Below is a small trained network, with its code and all its weights. Each question gives an input and a class and asks what happens when units are switched off, that is, made to give their printed mean instead of their output.

import numpy as np


def w(rows, s, z=0):
    codes = np.array(rows[::2]) - 128.0
    scale = np.full(codes.shape[1], s)
    scale[-1] = z or s
    return codes * scale


def f(y):
    return np.maximum(y, 0)


def log_softmax(a):
    a = a - a.max(-1, keepdims=True)
    return a - np.log(np.exp(a).sum(-1, keepdims=True))


def net(x, mask):
    res = np.array(x, float).reshape(1, 5) / 4 @ E
    y = f(res @ A[0][:, :-1].T + A[0][:, -1])
    res = res + np.where(mask, y, B[0][:, -1]) @ B[0][:, :-1]
    return log_softmax(res[-1] @ U[:, :-1].T + U[:, -1])


A, B = {}, {}
E = w([
[141,124,129,132,141,117,129,118,121],'x0',
[109,84,112,93,224,181,78,153,57],'x1',
[66,42,62,111,81,53,108,100,166],'x2',
[161,73,126,213,121,181,64,122,179],'x3',
[157,115,117,155,2,180,142,208,67],'x4',
],0.0097)
A[0] = w([
[109,138,170,121,224,114,104,91,176,253],'neuron 0',
[118,67,100,108,77,102,146,134,104,131],'neuron 1',
[99,121,97,109,193,184,76,135,61,67],'neuron 2',
[190,227,208,153,149,186,147,140,94,80],'neuron 3',
[170,208,152,171,71,79,169,98,205,45],'neuron 4',
[105,174,146,99,111,99,182,119,50,77],'neuron 5',
[183,76,152,239,119,198,50,114,183,55],'neuron 6',
[81,172,154,170,170,110,87,82,140,53],'neuron 7',
[195,101,108,191,66,136,111,145,6,152],'neuron 8',
],0.011,0.0048)
B[0] = w([
[80,219,133,169,68,219,158,141,139,247],'neuron 0',
[64,169,150,155,132,85,104,85,221,190],'neuron 1',
[75,12,255,146,40,62,173,160,82,200],'neuron 2',
[51,130,150,176,175,11,53,59,208,216],'neuron 3',
[31,28,244,120,108,180,130,172,28,202],'neuron 4',
[200,213,95,53,88,112,141,184,102,189],'neuron 5',
[152,223,136,67,139,9,176,165,64,225],'neuron 6',
[181,108,113,76,92,182,152,149,214,170],'neuron 7',
[80,189,177,136,154,255,165,96,200,227],'neuron 8',
],0.0093,0.013)
U = w([
[98,10,203,151,98,139,132,168,18,150],'0',
[162,253,77,40,114,32,197,174,43,157],'1',
[75,110,92,183,132,49,39,72,237,201],'2',
[144,163,134,150,129,225,172,157,225,56],'3',
[73,166,88,173,101,114,130,111,71,255],'4',
[152,117,72,208,177,142,187,136,76,92],'5',
[202,44,34,186,217,92,64,169,136,51],'6',
[251,9,97,94,172,131,124,109,34,54],'7',
],0.0066,0.006)

Each question gives the input, the list of numbers given to net, and the class t.
The units are the neurons (one row each of A and B). Each row of codes is followed by its name. A weight is (code - 128) times the scale printed after its matrix; where a second scale follows, it is the last column's (A, B and U).
mask holds one flag per neuron, in row order. A switched-off neuron (its flag False) gives its mean, the last column of its row in B, instead of its output. The means were averaged over made-up inputs and are rounded, as every weight is.
A unit's drop is (log p(t) with every unit on - log p(t) with that unit switched off) / (log p(t) with every unit on - log p(t) with every unit switched off).
The circuit of an input: a set's keep is (log p(t) with only the set's units on - log p(t) with every unit switched off) / (log p(t) with every unit on - log p(t) with every unit switched off). Starting from all 9 units, units are removed one at a time, each time the one whose removal leaves the highest keep (on an exact tie, the one counted first), for as long as the keep stays at least 0.8.
circuit, biggest first: the units of the circuit, biggest drop first
unit that matters most: the unit with the biggest drop
top k neurons: the k neurons with the biggest drops, biggest first
drop of u: that unit's drop, to one decimal
input [5,-5,-4,-4,-4], class 0: unit that matters most : neuron 4
input [-3,-1,5,-5,-6], class 3: circuit, biggest first : neuron 6; neuron 3
input [7,6,-7,8,2], class 1: top 2 neurons : neuron 6; neuron 4
input [7,7,-8,-6,-6], class 2: top 2 neurons : neuron 3; neuron 4
input [5,-1,6,-4,-8], class 3: circuit, biggest first : neuron 0; neuron 7
input [-4,-5,3,-6,7], class 3: top 3 neurons : neuron 6; neuron 8; neuron 1
input [2,8,8,-4,-7], class 0: top 3 neurons : neuron 2; neuron 3; neuron 8
input [-5,0,7,0,7], class 2: top 2 neurons : neuron 1; neuron 0
input [2,5,5,-3,-7], class 3: top 3 neurons : neuron 0; neuron 4; neuron 7
input [0,-5,5,7,5], class 1: top 2 neurons : neuron 6; neuron 3
input [-2,8,-6,-5,-7], class 0: top 2 neurons : neuron 2; neuron 8
input [-6,5,-6,-7,-8], class 3: top 2 neurons : neuron 0; neuron 6
input [4,8,-2,-7,4], class 0: top 2 neurons : neuron 2; neuron 6
input [0,1,-2,3,-8], class 3: circuit, biggest first : neuron 0
input [-2,-4,-6,-6,-7], class 3: top 2 neurons : neuron 6; neuron 0
input [3,-4,1,0,-5], class 3: circuit, biggest first : neuron 6; neuron 3
input [7,-8,8,6,5], class 0: top 2 neurons : neuron 4; neuron 3
input [-1,-2,-4,-6,7], class 3: top 3 neurons : neuron 8; neuron 6; neuron 2
input [-6,-1,-7,-6,-1], class 2: top 2 neurons : neuron 3; neuron 6
input [-2,-6,6,3,0], class 0: circuit, biggest first : neuron 4
input [0,-7,-3,3,-1], class 0: drop of neuron 4 : 1.1
input [-1,0,-8,-3,2], class 2: drop of neuron 8 : 0.0
input [2,-1,-8,7,-2], class 2: drop of neuron 3 : 3.5
input [2,-3,0,8,-3], class 1: drop of neuron 6 : 0.7
